Below is a small trained network, with its code and all its weights. Each question gives an input and a class and asks what happens when units are switched off, that is, made to give their printed mean instead of their output.

import numpy as np


def w(rows, s, z=0):
    codes = np.array(rows[::2]) - 128.0
    scale = np.full(codes.shape[1], s)
    scale[-1] = z or s
    return codes * scale


def f(y):
    return np.maximum(y, 0)


def log_softmax(a):
    a = a - a.max(-1, keepdims=True)
    return a - np.log(np.exp(a).sum(-1, keepdims=True))


def net(x, mask):
    res = np.array(x, float).reshape(1, 7) / 4 @ E
    y = f(res @ A[0][:, :-1].T + A[0][:, -1])
    res = res + np.where(mask, y, B[0][:, -1]) @ B[0][:, :-1]
    return log_softmax(res[-1] @ U[:, :-1].T + U[:, -1])


A, B = {}, {}
E = w([
[136,142,30,62,177,135,59,159,84,45,83,110],'x0',
[160,134,38,103,188,154,230,139,135,96,171,254],'x1',
[115,95,162,66,212,138,116,161,107,244,95,234],'x2',
[63,137,142,194,105,185,193,107,184,101,113,64],'x3',
[228,148,32,66,188,226,83,241,61,193,253,36],'x4',
[138,85,104,137,85,131,205,149,90,43,96,109],'x5',
[77,90,174,33,119,152,105,122,145,72,231,113],'x6',
],0.009)
A[0] = w([
[86,129,66,141,100,152,117,124,210,145,157,144,2],'N0',
[24,30,192,162,105,108,200,68,149,75,87,144,128],'N1',
[133,149,172,60,121,69,145,121,73,144,158,88,131],'N2',
[164,114,195,212,54,82,33,108,150,65,112,103,178],'N3',
[33,145,157,47,175,254,147,51,201,54,227,58,118],'N4',
[55,138,183,168,71,193,165,70,165,235,207,91,162],'N5',
[138,237,6,186,106,186,156,172,108,62,131,27,119],'N6',
[149,82,71,137,236,138,233,191,139,148,116,117,151],'N7',
],0.0071,0.006)
B[0] = w([
[125,108,134,124,151,123,128,120,93,162,95,166,133],'N0',
[171,112,47,198,46,63,217,138,155,81,91,105,250],'N1',
[109,74,129,163,53,171,122,141,140,54,157,159,162],'N2',
[89,171,72,178,105,112,114,95,193,166,166,255,225],'N3',
[44,37,156,183,205,89,72,43,164,142,144,150,221],'N4',
[81,147,196,138,156,205,184,180,188,196,184,130,206],'N5',
[116,48,63,162,123,216,111,209,135,115,149,223,238],'N6',
[154,155,43,192,136,183,108,117,197,79,85,179,203],'N7',
],0.009,0.014)
U = w([
[95,120,110,90,85,90,99,109,103,86,124,107,95],'0',
[138,183,83,134,152,145,112,176,74,157,65,100,53],'1',
[155,247,193,94,78,110,177,81,63,93,97,43,2],'2',
[135,104,127,197,114,89,179,99,150,131,95,116,190],'3',
[102,140,195,138,115,158,127,141,120,152,172,79,38],'4',
[145,139,84,119,145,173,163,204,129,141,169,157,174],'5',
[108,157,126,133,167,126,98,88,140,163,144,164,181],'6',
],0.015,0.0072)

Each question gives the input, the list of numbers given to net, and the class t.
The units are the neurons (one row each of A and B). Each row of codes is followed by its name. A weight is (code - 128) times the scale printed after its matrix; where a second scale follows, it is the last column's (A, B and U).
mask holds one flag per neuron, in row order. A switched-off neuron (its flag False) gives its mean, the last column of its row in B, instead of its output. The means were averaged over made-up inputs and are rounded, as every weight is.
A unit's drop is (log p(t) with every unit on - log p(t) with that unit switched off) / (log p(t) with every unit on - log p(t) with every unit switched off).
The circuit of an input: a set's keep is (log p(t) with only the set's units on - log p(t) with every unit switched off) / (log p(t) with every unit on - log p(t) with every unit switched off). Starting from all 8 units, units are removed one at a time, each time the one whose removal leaves the highest keep (on an exact tie, the one counted first), for as long as the keep stays at least 0.8.
circuit, biggest first: the units of the circuit, biggest drop first
k most important neurons: the k neurons with the biggest drops, biggest first
drop of u: that unit's drop, to one decimal
input [-1,-8,-6,4,2,7,-8], class 5: circuit, biggest first -> [N6]
input [2,-3,3,0,4,-8,-4], class 1: circuit, biggest first -> [N4; N3; N6]
input [3,-3,-6,-7,-1,-1,2], class 0: 2 most important neurons -> [N5; N4]
input [5,4,-5,-3,-4,0,6], class 0: 2 most important neurons -> [N5; N7]
input [5,-1,4,-8,4,-5,-5], class 1: circuit, biggest first -> [N6; N3]
input [1,1,-2,-7,-1,4,-8], class 1: 2 most important neurons -> [N1; N4]
input [-7,0,8,-5,-2,-2,3], class 4: circuit, biggest first -> [N6; N3; N7; N5]
input [8,-1,3,7,-1,-2,-2], class 1: 2 most important neurons -> [N3; N5]
input [-6,-6,-4,-6,3,0,-7], class 6: 3 most important neurons -> [N1; N3; N6]
input [-4,8,-6,-8,-2,-1,8], class 6: 2 most important neurons -> [N1; N4]
input [0,-8,7,-2,3,-4,-8], class 1: 2 most important neurons -> [N4; N3]
input [8,8,2,3,8,-7,8], class 6: 2 most important neurons -> [N4; N1]
input [1,-7,-2,-5,-1,1,-5], class 6: 2 most important neurons -> [N1; N3]
input [-1,7,-2,-1,-1,2,-6], class 5: circuit, biggest first -> [N4]
input [7,-5,2,0,0,7,-7], class 5: drop of N6 -> 0.6
input [-1,4,-5,8,2,6,0], class 5: drop of N6 -> 3.9
input [-4,-1,4,3,7,7,7], class 4: drop of N7 -> -0.1
